Below are the code and all the weights of a small trained network. Each question names an input and a target symbol and asks about switching units off, where a switched-off unit gives its printed mean instead of its output.

import numpy as np


def w(rows, s, z=0):
    codes = np.array(rows[::2]) - 128.0
    scale = np.full(codes.shape[1], s)
    scale[-1] = z or s
    return codes * scale


def f(y):
    return np.maximum(y, 0)


def softmax(a):
    e = np.exp(a - a.max(-1, keepdims=True))
    return e / e.sum(-1, keepdims=True)


def log_softmax(a):
    a = a - a.max(-1, keepdims=True)
    return a - np.log(np.exp(a).sum(-1, keepdims=True))


def net(x, mask):
    ids = ['ΔΘΛΣΨαβγεζημπτφω'.index(c) for c in x.split()]
    T = len(ids)
    res = E[ids] + P[:T]
    u = 0
    for l in range(2):
        r = res
        for j in range(2):
            rows = slice(4 * j, 4 * j + 4)
            q, k, v = (r @ M[l][rows].T for M in (Q, K, V))
            z = softmax(np.where(np.tri(T) > 0, q @ k.T / 4**0.5, -1e9)) @ v
            o = O[l][rows]
            res = res + np.where(mask[u + j], z, o[:, -1]) @ o[:, :-1]
        u += 2
        y = f(res @ A[l][:, :-1].T + A[l][:, -1])
        res = res + np.where(mask[u : u + 4], y, B[l][:, -1]) @ B[l][:, :-1]
        u += 4
    return log_softmax(res[-1] @ U[:, :-1].T + U[:, -1])


Q, K, V, O, A, B = {}, {}, {}, {}, {}, {}
E = w([
[79,112,114],'Δ',
[72,123,91],'Θ',
[89,125,75],'Λ',
[93,92,140],'Σ',
[85,121,93],'Ψ',
[80,112,105],'α',
[77,106,122],'β',
[183,165,59],'γ',
[82,122,91],'ε',
[95,98,116],'ζ',
[115,77,119],'η',
[91,125,79],'μ',
[99,75,168],'π',
[89,96,126],'τ',
[135,254,219],'φ',
[102,73,146],'ω',
],0.023)
P = w([
[123,1,181],'0',
[80,142,138],'1',
[93,165,126],'2',
[106,168,126],'3',
[116,177,123],'4',
[116,185,124],'5',
[126,181,126],'6',
[129,194,129],'7',
[138,189,135],'8',
[144,187,129],'9',
[148,186,124],'10',
[163,174,127],'11',
],0.0096)
Q[0] = w([
[25,204,150],'L0H0',
[142,13,173],'L0H0',
[218,189,174],'L0H0',
[113,109,84],'L0H0',
[133,84,254],'L0H1',
[246,55,74],'L0H1',
[147,71,123],'L0H1',
[32,128,68],'L0H1',
],0.0076)
K[0] = w([
[163,93,72],'L0H0',
[34,160,109],'L0H0',
[115,188,49],'L0H0',
[12,132,49],'L0H0',
[145,120,177],'L0H1',
[110,109,57],'L0H1',
[52,170,138],'L0H1',
[99,255,73],'L0H1',
],0.0093)
V[0] = w([
[180,253,170],'L0H0',
[170,75,89],'L0H0',
[227,87,61],'L0H0',
[148,91,144],'L0H0',
[104,104,242],'L0H1',
[162,116,136],'L0H1',
[146,190,133],'L0H1',
[221,132,179],'L0H1',
],0.012)
O[0] = w([
[182,101,67,1],'L0H0',
[87,41,188,137],'L0H0',
[255,77,189,96],'L0H0',
[116,115,187,120],'L0H0',
[139,196,40,80],'L0H1',
[102,173,122,91],'L0H1',
[211,146,167,121],'L0H1',
[137,26,89,17],'L0H1',
],0.0076,0.008)
A[0] = w([
[104,21,6,193],'L0N0',
[55,188,151,203],'L0N1',
[104,107,79,255],'L0N2',
[216,142,56,106],'L0N3',
],0.011,0.0057)
B[0] = w([
[90,188,144,135],'L0N0',
[193,23,141,255],'L0N1',
[254,175,153,166],'L0N2',
[100,40,111,151],'L0N3',
],0.0089,0.018)
Q[1] = w([
[57,56,114],'L1H0',
[214,96,93],'L1H0',
[201,189,83],'L1H0',
[26,133,76],'L1H0',
[3,177,10],'L1H1',
[160,145,224],'L1H1',
[99,181,100],'L1H1',
[150,122,200],'L1H1',
],0.012)
K[1] = w([
[95,93,167],'L1H0',
[124,244,204],'L1H0',
[182,200,116],'L1H0',
[104,170,59],'L1H0',
[141,48,24],'L1H1',
[170,184,221],'L1H1',
[191,98,74],'L1H1',
[150,156,197],'L1H1',
],0.011)
V[1] = w([
[75,211,157],'L1H0',
[171,156,175],'L1H0',
[194,66,6],'L1H0',
[135,32,157],'L1H0',
[127,120,145],'L1H1',
[128,55,107],'L1H1',
[172,189,145],'L1H1',
[189,197,168],'L1H1',
],0.011)
O[1] = w([
[87,37,146,53],'L1H0',
[84,103,138,149],'L1H0',
[33,141,232,108],'L1H0',
[206,172,109,253],'L1H0',
[161,161,145,150],'L1H1',
[94,128,93,182],'L1H1',
[120,56,71,92],'L1H1',
[184,3,53,107],'L1H1',
],0.006,0.018)
A[1] = w([
[78,88,21,75],'L1N0',
[151,10,203,254],'L1N1',
[135,103,196,225],'L1N2',
[124,128,121,57],'L1N3',
],0.011,0.0033)
B[1] = w([
[101,254,136,165],'L1N0',
[17,194,59,253],'L1N1',
[86,192,121,246],'L1N2',
[118,86,126,128],'L1N3',
],0.007,0.0058)
U = w([
[106,108,127,82],'Δ',
[170,124,128,216],'Θ',
[105,137,82,3],'Λ',
[100,116,113,87],'Σ',
[126,73,143,117],'Ψ',
[106,115,117,61],'α',
[206,62,117,106],'β',
[118,121,107,10],'γ',
[101,116,113,100],'ε',
[6,163,156,120],'ζ',
[102,127,113,42],'η',
[95,126,117,59],'μ',
[133,99,111,49],'π',
[107,104,102,119],'τ',
[119,113,119,20],'φ',
[103,223,155,211],'ω',
],0.014,0.0059)

Each question gives the input, a string of symbols that net reads in full, and the target symbol t.
The units are the heads (4 rows each of Q, K, V and O) and the neurons (one row each of A and B). Each row of codes is followed by its name. A weight is (code - 128) times the scale printed after its matrix; where a second scale follows, it is the last column's (O, A, B and U).
mask holds one flag per unit, layer by layer, with each layer's heads first. A switched-off unit (its flag False) gives its mean, the last column of its rows in O or B, instead of its output. The means were averaged over made-up inputs and are rounded, as every weight is.
A unit's drop is (log p(t) with every unit on - log p(t) with that unit switched off) / (log p(t) with every unit on - log p(t) with every unit switched off).
The circuit of an input: a set's keep is (log p(t) with only the set's units on - log p(t) with every unit switched off) / (log p(t) with every unit on - log p(t) with every unit switched off). Starting from all 12 units, units are removed one at a time, each time the one whose removal leaves the highest keep (on an exact tie, the one counted first), for as long as the keep stays at least 0.8.
circuit, biggest first: the units of the circuit, biggest drop first
unit that matters most: the unit with the biggest drop
top k neurons in layer l: the k neurons of layer l with the biggest drops, biggest first
drop of u: that unit's drop, to one decimal
input η α α Δ γ μ φ ζ ζ, target β: circuit, biggest first : [L1H1]
input φ ε Θ ε, target ζ: circuit, biggest first : [L1H0; L0H0]
input Λ γ Θ β π ε μ γ Ψ Θ, target Θ: circuit, biggest first : [L0H0; L1H0; L0H1]
input γ Δ ε Ψ Δ γ Ψ φ ζ ω μ, target Λ: circuit, biggest first : [L1H1; L1N1; L1N0]
input φ γ η ζ γ Δ γ Δ, target ζ: circuit, biggest first : [L1H0; L0N1; L0H0]
input φ γ μ ω Ψ ω Λ, target ζ: top 2 neurons in layer 0 : [L0N1; L0N0]
input φ γ ω, target ζ: circuit, biggest first : [L1H0; L0H0; L0H1]
input η μ Ψ Θ μ γ η β Ψ, target Θ: circuit, biggest first : [L1H0; L0H0]
input η ζ ε ζ Ψ η γ γ ε φ ω Ψ, target β: top 2 neurons in layer 0 : [L0N1; L0N3]
input Θ γ β Σ γ γ ε γ Λ ζ γ, target β: top 2 neurons in layer 1 : [L1N2; L1N0]
input η β ε ε μ α Ψ μ, target Θ: top 3 neurons in layer 1 : [L1N1; L1N0; L1N2]
input ζ α γ η, target ω: top 2 neurons in layer 0 : [L0N1; L0N2]
input φ ζ γ Ψ ε Θ Λ, target ζ: top 3 neurons in layer 0 : [L0N0; L0N1; L0N2]
input γ γ γ π, target ω: top neuron in layer 0 : [L0N3]
input φ ζ Ψ η Λ Λ Σ, target ζ: top 2 neurons in layer 0 : [L0N0; L0N2]
input γ Ψ Δ φ ε μ η Λ, target Λ: top 2 neurons in layer 1 : [L1N1; L1N0]
input γ φ Θ γ Λ, target Λ: top 2 neurons in layer 0 : [L0N1; L0N3]
input ω ε Θ α μ η Ψ ζ ε, target Θ: drop of L1H0 : 1.6
input τ γ ε η, target ω: drop of L1N2 : 0.1
input φ Ψ μ μ, target ζ: drop of L0H0 : 0.3
input φ μ ζ μ η, target ζ: unit that matters most : L1H0
